Below are the code and all the weights of a small trained network. Each question names an input and a class and asks about switching units off, where a switched-off unit gives its printed mean instead of its output.

import numpy as np


def w(rows, s, z=0):
    codes = np.array(rows[::2]) - 128.0
    scale = np.full(codes.shape[1], s)
    scale[-1] = z or s
    return codes * scale


def f(y):
    return np.maximum(y, 0)


def log_softmax(a):
    a = a - a.max(-1, keepdims=True)
    return a - np.log(np.exp(a).sum(-1, keepdims=True))


def net(x, mask):
    res = np.array(x, float).reshape(1, 3) / 4 @ E
    y = f(res @ A[0][:, :-1].T + A[0][:, -1])
    res = res + np.where(mask, y, B[0][:, -1]) @ B[0][:, :-1]
    return log_softmax(res[-1] @ U[:, :-1].T + U[:, -1])


A, B = {}, {}
E = w([
[101,243,147,224],'x0',
[133,193,6,87],'x1',
[28,151,171,56],'x2',
],0.013)
A[0] = w([
[149,66,91,34,254],'n0',
[127,118,121,137,85],'n1',
[76,164,146,207,114],'n2',
[143,140,138,119,86],'n3',
[193,89,101,121,86],'n4',
[170,91,89,167,199],'n5',
[122,134,149,134,37],'n6',
[111,191,199,175,111],'n7',
[81,163,131,189,141],'n8',
[157,145,161,138,36],'n9',
[90,104,132,82,74],'n10',
[107,235,14,82,152],'n11',
[97,176,28,122,101],'n12',
[126,119,183,180,108],'n13',
[120,188,24,99,108],'n14',
[186,86,99,173,195],'n15',
[8,124,118,33,93],'n16',
[25,140,172,107,122],'n17',
[125,240,231,178,163],'n18',
[90,201,145,139,57],'n19',
[138,216,91,102,141],'n20',
[88,99,152,99,121],'n21',
[137,63,77,105,49],'n22',
[113,93,107,139,45],'n23',
[8,149,189,93,156],'n24',
[77,121,177,120,128],'n25',
[149,186,83,107,118],'n26',
[85,133,149,139,36],'n27',
],0.016,0.0061)
B[0] = w([
[88,53,89,57,251],'n0',
[140,120,126,134,129],'n1',
[113,202,64,102,181],'n2',
[122,137,137,135,128],'n3',
[193,111,91,137,175],'n4',
[174,129,76,181,185],'n5',
[143,127,117,107,133],'n6',
[141,172,96,99,187],'n7',
[92,200,81,116,174],'n8',
[115,130,108,178,137],'n9',
[121,119,132,86,172],'n10',
[64,84,169,242,249],'n11',
[53,123,125,228,204],'n12',
[171,153,133,183,172],'n13',
[78,79,92,245,217],'n14',
[199,122,107,153,191],'n15',
[98,53,147,109,238],'n16',
[102,151,186,43,204],'n17',
[141,202,99,84,217],'n18',
[122,150,198,146,168],'n19',
[99,151,145,173,191],'n20',
[152,135,144,112,176],'n21',
[141,115,95,83,180],'n22',
[137,138,116,120,134],'n23',
[127,172,227,38,229],'n24',
[143,148,143,114,179],'n25',
[64,146,97,181,180],'n26',
[128,145,137,106,145],'n27',
],0.013,0.022)
U = w([
[27,74,153,159,95],'0',
[15,196,202,95,2],'1',
[74,159,102,239,151],'2',
[109,104,221,25,112],'3',
[179,74,47,68,124],'4',
[161,218,52,102,199],'5',
[213,134,223,196,227],'6',
[103,248,169,47,74],'7',
],0.012,0.0032)

Each question gives the input, the list of numbers given to net, and the class t.
The units are the neurons (one row each of A and B). Each row of codes is followed by its name. A weight is (code - 128) times the scale printed after its matrix; where a second scale follows, it is the last column's (A, B and U).
mask holds one flag per neuron, in row order. A switched-off neuron (its flag False) gives its mean, the last column of its row in B, instead of its output. The means were averaged over made-up inputs and are rounded, as every weight is.
A unit's drop is (log p(t) with every unit on - log p(t) with that unit switched off) / (log p(t) with every unit on - log p(t) with every unit switched off).
The circuit of an input: a set's keep is (log p(t) with only the set's units on - log p(t) with every unit switched off) / (log p(t) with every unit on - log p(t) with every unit switched off). Starting from the 12 units with the biggest drops (on a tie, the unit counted first), units are removed one at a time, each time the one whose removal leaves the highest keep (on an exact tie, the one counted first), for as long as the keep stays at least 0.8.
circuit, biggest first: the units of the circuit, biggest drop first
most important unit: the unit with the biggest drop
k most important neurons: the k neurons with the biggest drops, biggest first
drop of u: that unit's drop, to one decimal
input [8,6,5], class 2: 3 most important neurons	[n14 n11 n12]
input [0,-3,-6], class 6: most important unit	n0
input [-8,7,-4], class 2: 2 most important neurons	[n14 n11]
input [1,-1,-1], class 5: circuit, biggest first	[n11 n24 n14]
input [-2,7,1], class 2: 4 most important neurons	[n14 n24 n17 n12]
input [-4,4,-2], class 2: 2 most important neurons	[n16 n24]
input [0,0,-2], class 4: 2 most important neurons	[n11 n12]
input [2,-3,-5], class 5: drop of n11	0.2
input [1,-3,-6], class 5: drop of n11	0.7
input [-4,5,-3], class 2: drop of n16	0.2
